Each name stands for a flat space through zero: a line, a plane or more. A row that begins with a name and a colon came from that space; any other row is followed by the name of the space it lies nearest, among the names in its block.
liru-gof: [  6 -12   6  -4  18  -8 -27  20  29 -22  -7 -16   5 -29 -12   1  11 -16
  -1  34  -9  -4  12  -8 -33  29  -8  -6   5 -14  16]
liru-gof: [ -4  -5 -25   4 -11  -9  -7   8   8  10  17  -8   6   9  -7 -29  -4   8
   0  15 -14   4  -1 -11  10   3  -8  10 -13  14 -17]
zubus-senu: [-20 -12   1  23  12 -34 -20  -3  27   6 -13   0  13  -3 -10 -32  40   9
  14  41  -9   7  23  -1 -30  20  22  13   0   5   0]
sebak-mova: [  3  -3  -7   0 -14   1   6   2  -1  10  15  -5   5   5   3  -4  -5  -2
   9  -1  -3   2   0  -2  13 -11 -13  -5 -10  15  -7]
liru-gof: [  2  10   7   0  16 -33 -12  10  25 -19  11  -2  -2 -20  -5   2  -1 -34
 -18  20 -25 -21  16   2  -7  44 -46   4   3 -14  11]
liru-gof: [ -4 -17  20  14  -6 -16  24  16  22  21 -16  -9  27 -12   7 -10  34  24
  24  24  -3  -8  10  38   6  -5  18 -16  -7  32  12]
liru-gof: [  0 -37 -11  -2 -16  26 -10  15  -7  -8  10   2  18  17  19  16   9   2
  12 -15  13  12  -6 -18  -2 -26  23   1   7   7  -9]
rov-nepit: [  5  16 -23 -16   2   6  -1 -17  -7  10  14  -9 -24   2 -22 -27 -30 -11
 -12   6 -12   4  -6 -16  10  13 -26   2 -21  -2 -18]
tapev-malir: [ -4  -8  -4  19 -12 -17 -10  25  15   4   6  -8  20  -1   7  -6  15  18
  13  14  -3   1   5  -4  -2 -12   8   2   4  15   3]
tapev-malir: [ 17  46  -7   7 -25  -5  14   4   1  -7   0  -6  17  -2 -24 -19 -43  51
  -6   8  -6   4 -25  32  32 -11 -30  10 -10   8   8]
rov-nepit: [ -5   3  21   2   6  10 -11 -41 -13 -26 -16  26   6  10  -4  22   9 -10
  11 -11  21  19   7   5 -26  -5   9  10  14 -24  10]
liru-gof: [  8 -16  13 -14  13  11   8  18   7   0  -8 -12  -6 -21   8  17   7 -17
  -2   1  -1 -15   2   5  -5   9   3 -22   1  -1  10]
zubus-senu: [-20  16  19  29   5 -39  -5 -22   4   9  -7  16   2   6   6   0  31  -3
  16   4   4   3  25   4 -17  -3   8   8  10   0   9]
zubus-senu: [-12  45 -21   9   3 -25  -4  -9 -30   9  28  19 -42  25  18   8 -29 -18
 -38 -47  -8 -15  -5 -34  25   1 -22  24  14 -19 -18]
rov-nepit: [-18 -48 -12   7  -2   4  -9  -2   9  -8  -4  16  30  25   8 -18  35  11
   6  11   0  13   4   2  -9   9  35  23   2   8 -18]
sebak-mova: [-16 -16 -14   9  -5  18  -1 -10 -24  29  -8   5 -10  27  12 -11  19  25
  14 -19  21  20  -5 -22  -4 -36  61   4   2  12 -20]
rov-nepit: [  6  -1  -5 -10  -1  19   3 -10  -5  28  -7 -22 -17 -10 -17 -18  -3   6
  20  14   8  14   0 -10  -8 -18  14 -22 -20  14  -4]
rov-nepit: [  0  27  13   3   3 -14  -8 -46  -1  -5   0   8  -7  -3 -24  -5  -6 -21
  15  14   2  14  17   3 -19   6 -31   0  -9 -10   8]
rov-nepit: [  5  23  13   8   4  -4  12  19  -2  18 -19 -14 -11 -19   3   7  -1  27
   2  -4   9  -8  -7   9   3 -19  21 -17   7   5  18]
memu-zes: [-14   4   3  22 -15 -16   0 -27   0 -17  -5  30  35  29  -4 -13  11  27
   7   3   4  17   0  25   4  -2   4  33   5   1  -3]
zubus-senu: [ 17 -11  22 -23   4  35   9 -24   0 -12 -20  -6   7 -18 -21  10  -4  -8
  21  14  14  13  -1  22 -17  -2  -3 -23 -13  -4  14]
sebak-mova: [ -1 -29 -19  -7 -28  27 -11 -23 -16 -17  28  18  22  36   6   6  -7 -16
  15 -17  10  26  -2 -18   5 -22 -11  15  -6   4 -23]
tapev-malir: [ -9  64  -9  30  12 -42 -43   1  -2 -18  -2   8 -22  -1 -14  -5 -20  19
 -25  -1  -2   4  -1 -32 -20   6  -5  34  27 -37  12]
sebak-mova: [ -5   6  -7   8  19   3 -38  -2   9 -51 -34  16  17   4 -25 -13  -2  41
 -25  17   5  19 -17   1 -33  26  34  42  24 -41   8]
sebak-mova: [ 11 -41 -10 -38   5  28  17   1   4  -4  18  -6  -3  -2   3   1  -9 -45
 -12   0 -17 -13  -1   4  16  30 -29 -14 -21   5 -18]
zubus-senu: [ -7  10  19   2  15 -13   5 -31   3 -39 -20  36  16   9  -8   4   3   0
 -22  -1  -4  -3  -1  37  -4  38 -11  30  13 -28   8]
rov-nepit: [ -8  35   3   7  11 -12  -8 -20 -24 -17   3  28 -24  16  10  22 -16 -13
 -28 -38   5  -5  -3 -14   2   5  -7  23  23 -33   1]
tapev-malir: [ 25  14 -17 -14 -34  29 -27 -23  -7 -18  31 -16   9   0 -34  -1 -45 -14
  31  14  10  37  -3 -27 -10 -32 -53  -9 -23   1  -1]
memu-zes: [ -5  11  16  17  -2  -6   1   2  -6 -11 -16  16  12   6  13  20   9  24
   0 -16  14   1  -5  13  -2 -16  23  10  22  -8  14]
tapev-malir: [ -3  -1  32 -16  30  -9  23 -32   4 -11 -17  19 -11 -12  -1  13  13 -41
 -14   0  -8 -20  15  34  -6  45 -21  -6   0 -18  10]
memu-zes: [ -1  33  -3  18   3 -24 -29   1  11 -18  -3  -1   2  -8 -19  -9 -10  16
  -4  18  -3   8   2 -10 -19   6 -10  18  10 -17  12]
tapev-malir: [ 17 -41 -15 -18  -7  21 -46   4  36 -35  14 -27  32 -20 -38 -19   0 -24
  30  62  -8  29  13 -22 -44  17 -30  -8 -22  -1   1]
sebak-mova: [  5 -12  31  -7   2  -9  33 -14  21   3 -14   0  23 -17  -8  -5  18  -9
  17  27 -10 -11  13  55   6  22 -23 -18 -18  18  14]
memu-zes: [  2  16  27  20   5 -14   1  25  10   5 -28 -11   6 -25   6  16  18  32
  13   8  13  -6   2  15 -15 -18  30 -15  18   2  32]
memu-zes: [-15  22   5   3  18  -2 -13 -53 -27   6  -8  21 -36  16  -5   4   4 -21
   0 -20  16  15  12 -25 -24  -4  15  11   8 -25  -6]
sebak-mova: [ 10 -10  -4 -36   4  20  33 -45   3 -15   0  13   9   7 -31 -31 -25 -19
 -17  16 -22  -2  -9  46  26  49 -47   8 -35   0 -19]
zubus-senu: [ 10  10   7   2 -17  -2  10  10   0  14  14 -14   1 -11   5  13  -8  -6
  19  -2   2  -4   5   1  10 -24 -22 -23  -7  17   9]
memu-zes: [  8   7  -8   0   0 -10   2  36  15   9   6 -22  -3 -18  -1  -8  -9   9
  -9  12 -15 -16  -5  -1  12   7 -11  -9  -4  10   4]
tapev-malir: [ -5 -17  15  -1   2   3  31   6  -7  23  -7   4  -3   2  26  14  21  -3
   3 -19   4 -16   3  18  17  -9  20 -16   1  17  -1]
tapev-malir: [ 18  13 -15  -8 -24  18 -14 -12  -2 -15  18 -11  11   1 -27  -9 -35   4
  15  13   2  24  -9  -9   1 -17 -36   0 -17   2  -2]
sebak-mova: [ -4   5   4   4  10  -3  -6   5  -2   1 -10   0  -9  -4   3   5   6   5
  -4  -3   4  -2   0  -7  -9  -1  17   0  10  -8   5]
liru-gof: [ -6  10  -4  12   7 -42   8   5  37  27  -8 -22   6 -21 -28 -59  15  18
   6  59 -30  -8  14  24   1  34 -13  -2 -27  25   0]
tapev-malir: [  4  -4 -35 -15   4  31 -22   3 -12  -8  -2  -9 -15   9 -18 -21 -26  19
 -19  -1   2  17 -24 -31  -5   0  22  15  -3 -15 -20]
zubus-senu: [ 12  -7   4 -19   9  48 -20 -22 -14 -15 -27  -8  -9  -9 -25   6  -9   9
  16   6  28  31 -10 -15 -37 -18  33 -11   0 -20   7]
tapev-malir: [  1 -42 -10 -30   8  35  18 -15  -5  -3  -5   6   2  12  -3 -13   2 -13
 -11  -1  -5   1 -10  13  10  24  10   1 -16   2 -23]
sebak-mova: [ -4  12  10  10 -10  -4  -4 -35  -7 -18  -4  23  18  17  -9   2   0   6
  12  -2  10  18   3  14  -7  -7  -7  17   3  -8   4]
liru-gof: [  3  32   5   9   6  10 -36 -24 -12 -29 -23   8  -5  -1 -26   7 -14  24
   4   2  25  31  -8 -18 -38 -16  20  16  18 -35  16]
zubus-senu: [  9 -12  51 -10 -10  25  49 -27 -18  -1 -18  21  18   0  23  50  14 -11
  25 -32  26  -6   3  55  14 -26   1 -28   3  10  22]
memu-zes: [  2  17 -18  19 -18 -11 -43  10   6 -43  15  10  25  13  -9   3 -20  19
  -6   4   1  19  -9 -22 -11  -7 -17  35  19 -21   4]
liru-gof: [ -6   2   7  32 -20 -23  -6  11  21   4 -13  -5  41   0  -8 -20  24  51
  31  32   5  16   5  22  -8 -21  22   7   1  23  13]
rov-nepit: [ -2  -9   2   5   3  -4   5  23  10 -38 -15  22  32   9  10   7   1  29
 -32  -7  -7 -13 -19  32  15  25  10  30  21 -15   5]
liru-gof: [ -4 -18 -16 -14  12  38 -36 -31 -18 -19 -10   7 -13  15 -17  -3  -2  -7
   3  -3  21  34  -5 -39 -39  -6  35  13   4 -28 -14]
zubus-senu: [ 20 -21 -18 -43   6  49  10   0 -10  15   6 -27 -27 -13 -15  -9 -26 -23
  -3   2  -2   1 -13 -16   6   3  -7 -29 -28   5 -16]
memu-zes: [ 10   0   1 -17   9   9  17  24  -2  -3   2  -5 -11 -11  11  15 -17  -9
 -27 -16  -9 -25 -13   9  22  15 -12  -9   3  -5   2]
zubus-senu: [  3   0  -7   0   7  -9 -23   1  24  -9  -4 -16   7 -16 -29 -28   1   3
   6  43 -11  10   7  -5 -24  21 -10   3 -11  -3   3]
memu-zes: [  3 -28  10 -32  13  27  37 -24 -10  13  -4   5 -14   1   5   4   4 -35
  -5 -12  -4 -13   2  22  15  20  -5 -19 -19   7 -13]
memu-zes: [  0  17  12  18  -4 -15  -6   6   8 -27 -14  14  25   1  -2   8   0  29
  -5   3   4   2  -7  22  -3   1   2  19  18 -11  17]
rov-nepit: [  8  58  17   8   8 -24  11 -14   6   7 -21  -9 -13 -25 -30 -17 -20  25
  -3  20  -5  -4  -2  27   1   8 -20  -5  -7  -5  22]
rov-nepit: [ 15  17   4   6   0 -11  26  75  16   3 -14 -21   9 -28  16   8 -16  50
 -31  -5 -14 -39 -29  33  39   4   8  -9  14  11  21]
sebak-mova: [  2  -7 -15  -5 -20   8  16  -5  -8  24  20  -7   0  13   3 -13  -8  -2
  11  -5  -4   3  -2  -2  24 -17 -12  -8 -20  25 -18]
[  7  40 -39   9 -20   0 -40   7 -13 -21  27  -3  -7  15 -18 -10 -50  20
 -16  -9  -1  20 -20 -44   4 -18 -23  29   6 -19 -10]
liru-gof
[ -7  -6   4   6   8  -5  16  22  -1  18 -15  -1  -4  -1  18   0  16  21
 -10 -10   0 -15  -6  10  11  -2  34  -3   9   8   0]
tapev-malir
[ 1 15  4  0  6 -6  6 -5  1  8 -8 -4 -9 -8 -9 -9 -5  6 -2  6 -2 -3 -1  8
  1  5 -2 -3 -5  0  4]
liru-gof
[ -2 -35 -13  -5  -4  15   1  26   4  -7   3   1  17  10  15   1   9   9
  -9  -6  -3  -5 -11   0  10   3  20   7   5   6 -11]
rov-nepit
[ -1   1 -11   4  -3   3 -24   3  -5   7  10 -11 -13  -1  -2   1  -1  -8
  12   1   7  12   6 -37 -18 -19   7  -5   2  -2  -3]
memu-zes
[ -1  14   7 -12  20   9  10 -14 -17   3 -14   7 -29  -3   1   9  -8  -8
 -20 -20   4  -9  -6   1   1  10  10  -2   6 -18   0]
tapev-malir
[-16  48 -17  36  -7 -64 -21  14   7   2  30   9  -8  11   8 -12 -10   2
 -21  -4 -22 -13  10 -23  13   9 -34  32  14  -6  -3]
zubus-senu
[  7  12   1   6   3 -16  -1  34  17  12  -4 -25  -4 -26  -4  -8  -1  15
  -1  19  -9 -13   0   1   1   2  -2 -14  -1   9  13]
memu-zes
[ -7  -7  16  -6  14  11  -3 -48  -9  13 -15   5 -16  -1 -13  -3  21 -24
  27   8  16  19  20  -7 -33  -4  16 -13  -9  -4   0]
memu-zes
[  4  27 -29   6 -13  -4  -6   7   3 -16  -1   1  15  13 -26 -38 -35  53
 -25  12 -13   9 -29  12  22  10  -7  34  -5  -4 -10]
tapev-malir
[  2  34  12   4  -5  -1   3 -22 -25   5   7  10 -21   5   7  26 -16 -13
   4 -31  15   2   2 -10   3 -25 -14  -5   8 -10   8]
zubus-senu
[ 22   9  23 -16   6  24  12  12  -3  13 -16 -28 -18 -37  -6  23  -9  -4
  17   2  15  -4  -2   4 -10 -21   3 -44  -5   3  24]
tapev-malir
[  9 -33   9 -41  18  46  16 -21 -20  11  -1  -5 -32  -7   8  25   1 -55
   3 -21  10  -5   5 -12  -7   4   3 -33 -12  -5  -9]
memu-zes
[  8   6  11  -7  18  -8 -24  23   6 -31  12  -1 -15 -21  14  44  -8 -46
 -20 -13  -4 -20   9 -25 -18  19 -29  -6  24 -32  19]
sebak-mova
[  2 -25   3 -13  23  10   0   8  24 -24 -33  -2  18 -14 -20 -22  11  20
 -17  33 -10  -3 -10  30 -13  44  21  10  -2 -11   4]
sebak-mova
[ -2  46 -15  39 -25 -45 -30  38   9  -6  27  -7  10   2   7   3 -18  27
  -3  -1  -7  -1  -1 -26   8 -24 -24  19  19   1  11]
zubus-senu
[ -1 -40 -26 -14 -19  37 -15 -23  -9 -31  13  19  30  37  -8 -11  -7   0
   4  -3   5  30 -12  -8   0  -2   2  27  -8  -4 -27]
sebak-mova
[  5  37  29  10  -5 -19  14 -15  -9   8   3   5 -10 -11   7  28  -6 -15
  12 -15   8  -8  12  12   4 -18 -28 -17   5   0  22]
tapev-malir
[  8 -20   5 -22  -5  26 -13 -51   0 -33   8  13  17   8 -25   2  -7 -39
  20  16   5  27  11   3 -23  13 -36   3 -16 -13  -4]
rov-nepit
[-17  -8  -6  -2  17   1   1 -23 -17  35  -1   2 -37  11   8  -9  20 -22
   4 -12   6   3  14 -28 -11  -4  30  -7  -5   2 -18]
zubus-senu
[  5  34 -41 -11  -7   3   6   4 -21  28  26 -15 -40  10 -10 -29 -49   7
 -29 -17 -16  -6 -21 -28  37  -4 -21   6 -18   5 -28]
sebak-mova
[  3  10  23  -8  17   1   2 -29   4 -26 -22  15   4 -10 -18   5  -1  -8
  -6  10   2   2   3  27 -16  27 -11   5   3 -22  15]
memu-zes
[ -6  16  29   5  25 -13   7 -26   7 -13 -42  15   2 -12 -16  -5  16  17
  -6  15   4  -1   4  37 -20  26  19   8   9 -19  19]
sebak-mova
[ -4  27   1  16  -8 -18  -4   0 -10   0  11   9  -6   8  11  14  -8   2
  -5 -20   3  -3   1  -9   8 -15 -10   9  13  -5   4]
zubus-senu
[ -6  12 -23  13  -7  -5 -30 -13   3  -5   0  -2   6  11 -27 -34  -6  27
   7  23   1  28  -3 -20 -17  -5  10  23  -5  -4 -10]
liru-gof
[ 16  78   8  13  -4 -22  -3  -2   0 -14 -10  -6  -8 -20 -30  -4 -47  37
 -15   7  -2  -1 -16  17   8  -2 -34   8   5 -18  27]
tapev-malir
[ 11  43 -11  21 -29 -29 -13  11  15 -16  20  -7  26  -2 -20 -15 -32  29
   4  20 -12   7  -7   8  15  -9 -49  16  -4   6  10]
sebak-mova

Rows lie near named flat spaces through zero. A row that begins with a name and a colon came from that space; any other row is followed by the name of its block's space that it lies nearest.
motrur: [-12 -40 -28  19  47 -24 -12  -3   6   4  10  10  -3 -22  27  21  39  17
  -4  17  -4  -2  19 -16 -10   1 -16  -6  -9   8  11]
duzbub: [ -7  28  13   3 -18   4  -5   8 -20  22 -13  -2  21  11 -10 -19   3  24
 -18   8  16  -6  -3   3  -5 -56   3  36  22   4  17]
funosano: [  2  -1  -8  25 -34   4  -8  12  -8 -12   9 -17  -7   8   6 -25  -2 -19
 -13  -8   5  21  -6   7  13   8  41  -8  12 -14 -23]
duzbub: [ 15 -14  -3  15  24   8  -4  20  -6  -5   2  11 -13 -24   6  14 -25 -20
   6   4 -25 -10  -3   5   5  15  -8 -12 -17 -12 -14]
funosano: [ -1  10   9  -8 -19  13   1  -4  14  -7   0  -9 -10   7  -9   1 -16 -27
   9 -26   9   7 -10  -1  14  28  16 -20 -13  -8 -14]
motrur: [ -9  10   0   3   4   6  -6   4   5   9 -10  -2   3   0   0   0   4  -6
   4  -9  12  -4  -1  -1   8  -4  10   1  -9  -3   0]
savabsof: [ -5  -5 -14  11 -11  -2  11  -3  19  -9   3  -4   4   9  18 -26  36 -10
   6   2  13  20  18  16  -2  31  38   7  31  -6  -8]
duzbub: [ -6  33  -9 -24   1  15   6   6   3   0 -31 -14   1  16 -10 -12  -7 -19
  30 -14   5 -12 -14  14  29   7  32 -10 -37  -3 -17]
funosano: [  2  -4 -14  -5  35  -1 -10  12 -12   2 -11   2  -8 -14   0  19 -16  -3
  12   4 -19 -20 -11  -6  14 -10 -13 -17 -46   2  -7]
funosano: [ -7   7   5  25  25  23 -14  27  12  18 -15  12  -4 -25   8  12 -10 -34
  10 -17   8 -15   1   3  16  11  15   0 -19 -20 -10]
funosano: [-19  16  40  20 -16  13 -17   1  10  36   1  11  14  -7  -9  11   2   6
 -27 -21  40  -3   5 -20 -13 -33 -16  29  28  -6  29]
duzbub: [ -6 -19 -27   8  22 -11  -8   2   1  -7   1  -5  -9  -6  15   5  17  -5
   7   3  -6   2   2  -5  10  11  11 -19 -24   1 -11]
duzbub: [ -2 -39  -7   9  14 -31  -2 -20  -2  -1  27  11   4  -8  14  14  32  40
 -23  24  -4   9  20 -19 -33 -14 -39   9  28  17  27]
motrur: [ 11  59   5 -36 -31  22  41   6  -1  -3 -38  -7  27  37 -14 -58   2  -2
  31  14   4  -5   0  55   7   1  47  41  33  -1  -8]
savabsof: [-23  30  19  14 -26  19 -34  12  -7  23 -12 -18  -3   4 -18   7 -23 -20
 -17 -42  35  -3 -25 -24  29 -34  19 -11 -34 -12  -5]
duzbub: [  5   1  17  13 -16   5  -3   5  -5   6   8   5   3  -4  -3  -2 -10   2
 -17   0   4   4   1  -1 -10 -11  -7  13  24  -5   6]
savabsof: [ 22 -12  17 -11 -33  -7  19 -18  -2 -21  27   2  -4  10  -9  -5 -15  11
 -13   9 -15  18   2   3 -24  15 -22   2  40   6   5]
duzbub: [  5 -10 -17  42   6  21 -21  38  -1 -10  -1  -8 -26 -23  15   0 -27 -61
   7 -22 -11   4 -13   6  37  37  47 -37 -37 -32 -46]
motrur: [ 15 -11   3   8   0   1  -4   9 -13  -8  10   3 -11 -11  -2   8 -27  -6
  -6   4 -21  -1  -8  -1  -1   1 -13 -10  -5  -5  -8]
motrur: [-23  -7 -23 -18  13 -25  17 -31  23   3  -4  -1  21  20  17 -16  75  36
   9  18  24  10  30   3 -19   3   8  22  29  22  24]
funosano: [  4 -15 -19  27  -8 -18  -5  10 -26  -2  11  -3   9   1  16 -24  22  25
 -26  31  -8  12   9   7 -12 -33  10  21  34   3   3]
funosano: [ 12 -10 -24   0 -18  -8   9   1  -9 -28   8 -16  -9  13   7 -24   2  -9
   5   9 -17  18  -4  15   9  22  30 -17   2  -2 -25]
savabsof: [-18  33  25  19 -53  20 -36  12 -15  18  -4 -26  -5  12 -23  -3 -32 -20
 -30 -46  37   7 -32 -25  29 -40  25 -12 -22 -15  -9]
duzbub: [ 13 -20  -9  -7  31  -1   6   2   6 -12   4  11 -14 -17   5  20 -14 -12
  18   6 -27  -9   1   2   1  31 -17 -20 -23  -1 -10]
motrur: [  2  26 -10 -19  21  11  32   7  14   5 -32  12  23   9   9 -31  28   1
  35  22   0 -13  20  43  -3  15  27  36  23   1   2]
funosano: [ -8  -2   4  23  54   9  -8  23   7  32 -17  31  13 -34  15  16  14   2
   5  13   3 -27  19   4 -10 -15 -16  31   4  -7  18]
savabsof: [-20  19 -28  11  29  10 -11  24   0  15 -34  -7   7  -2  14 -15  24 -16
  21  -2  13 -14   0  13  30  -9  46   3 -33  -9 -15]
savabsof: [-15 -34 -54  32  58 -22  -3  13   9   2  -7   9   7 -18  47 -12  71   7
  12  33  -3   0  33  14  -1  12  30  11   5   1  -3]
motrur: [  5  24  22  -9 -15  21   7   6   7   4 -10   2   1   3 -14  -3 -25 -19
   9 -15   5  -6  -8  10   7   9   6   4   1  -9  -5]
savabsof: [-31  -7   8  22   4   3 -24  -7  29  20   5   0  -2 -10   8  20  25 -13
 -11 -33  41   7   8 -28   5   8   6  -9  -8  -7  10]
motrur: [ 12 -15 -19  22  17  -4 -14  24 -28  -6   2  -1 -10 -16   9   2 -17  -3
  -7  16 -27  -6  -9   2   9 -16   1 -10 -19  -6 -16]
savabsof: [ 11 -12  -1  18 -31 -10  -7   4 -25 -10  21  -9  -3   5   0 -13  -9  12
 -29  11  -9  17  -6  -4  -7 -21   1   1  23   0  -4]
[-21  17 -17 -40  -5 -12  12 -29  15  -4 -16 -19  10  33  -5 -12  37  17
  20  -6  21   4   1  -2   9   3  17  -6 -16  19   6]
duzbub
[-18  20  22   8 -24  16 -26   3   4  16  -3 -14  -7   2 -17  14 -22 -21
 -13 -43  30   1 -20 -25  22 -14   8 -18 -29 -10  -3]
motrur
[ 19  -9  13  -4 -42  -7  -2  -9 -22 -20  26 -12 -13  10 -16   1 -37   6
 -24  -2 -17  16 -18 -11  -6  -7 -18 -17   8   3  -6]
motrur
[  1  -9  -9  23 -14  -6 -31  15 -33  -4  11 -18 -15  -4  -4   6 -26  -3
 -27  -7  -8   5 -24 -21  18 -34   3 -25 -30  -5 -15]
motrur
[ 28  12  13 -25  50  11  16  19 -22  10 -22  30   7 -23 -13  21 -45  14
  22  32 -46 -44  -5  19 -11 -24 -53  21 -18   6  11]
duzbub
[ 16 -13  -1 -11  13  -6  24  -8   8 -11   7  15   3  -3   6  -2   8  10
  11  22 -19   0  16  16 -21  23 -17  12  26   6   6]
motrur
[-11  -2  -5 -28  -8 -15  12 -32  18  -7   4  -8   5  21  -2  -1  29  18
   7  -3  14  10   7  -7  -8  12  -5  -4   5  17  12]
duzbub
[  4  15  19 -21 -14   9  20 -13  18  -1  -3   6   7  11 -10  -5  -1  -2
  11  -6   8   2   6  11 -10  20  -3  12  22   2   7]
motrur
[-55   5  19 -19 -20 -13  -9 -56  56  23   8 -11  12  24  -5  20  65  19
  -9 -47  78  19  17 -45 -11   8  -7  -3   9  18  40]
motrur
[-17  -3 -25  22  49  -5 -34  27 -24  24 -20   0   0 -23  11  17   6   7
  -4   7  -3 -26  -8 -16  21 -49  -2  -4 -53   0   0]
savabsof
[ -2  34  18 -24  -1  21  -2   5  -1  11 -23  -3   0   5 -23  10 -33 -14
  16 -21   5 -20 -20  -1  19 -10  -4  -6 -36  -3  -2]
savabsof
[  1   5  11 -40   1  -3  16 -27  15  -6  -1   2   0  12 -15  15  -5  11
  16  -6  -1  -5  -2  -6  -8  15 -28  -8  -9  15  12]
funosano
[ 16  -9  -2 -27  38  -3  16  -5   2  -7  -5  17  -3 -12  -3  22 -15   7
  24  17 -31 -21   2   6  -9  14 -37  -5 -19   9   5]
duzbub
[-10   8  -6  -5  -8  -2  -1  -5   3   1  -6 -10   3  12  -1  -9  13   1
   2  -6  12   4  -1  -1   7  -3  15  -1  -4   3  -1]
duzbub
[ -3  34  30   2 -17  33 -11  16   6  15 -16  -2  -4  -3 -20   7 -41 -36
   5 -36  17 -10 -19  -2  22   1  12  -6 -22 -18 -10]
motrur
[-10  13  29 -13 -27   1  -6 -19   4  12   7  -4   5  11 -20  12  -9  14
 -17 -20  23   3  -8 -22  -8 -21 -23   4   7   7  20]
funosano
[ 21  -6  26  11  -6  16   4  11   3  -4  13  16 -10 -18  -6  12 -39 -21
  -4  -5 -16  -1  -2   5  -9  22 -18  -1  15 -14  -5]
duzbub
[  6  25   1  -5  -9  10  -9  18 -29   4 -16 -11   0   6 -15  -8 -32  -2
  -1   0 -10 -13 -24   4  19 -35   8  -1 -26  -3 -11]
savabsof
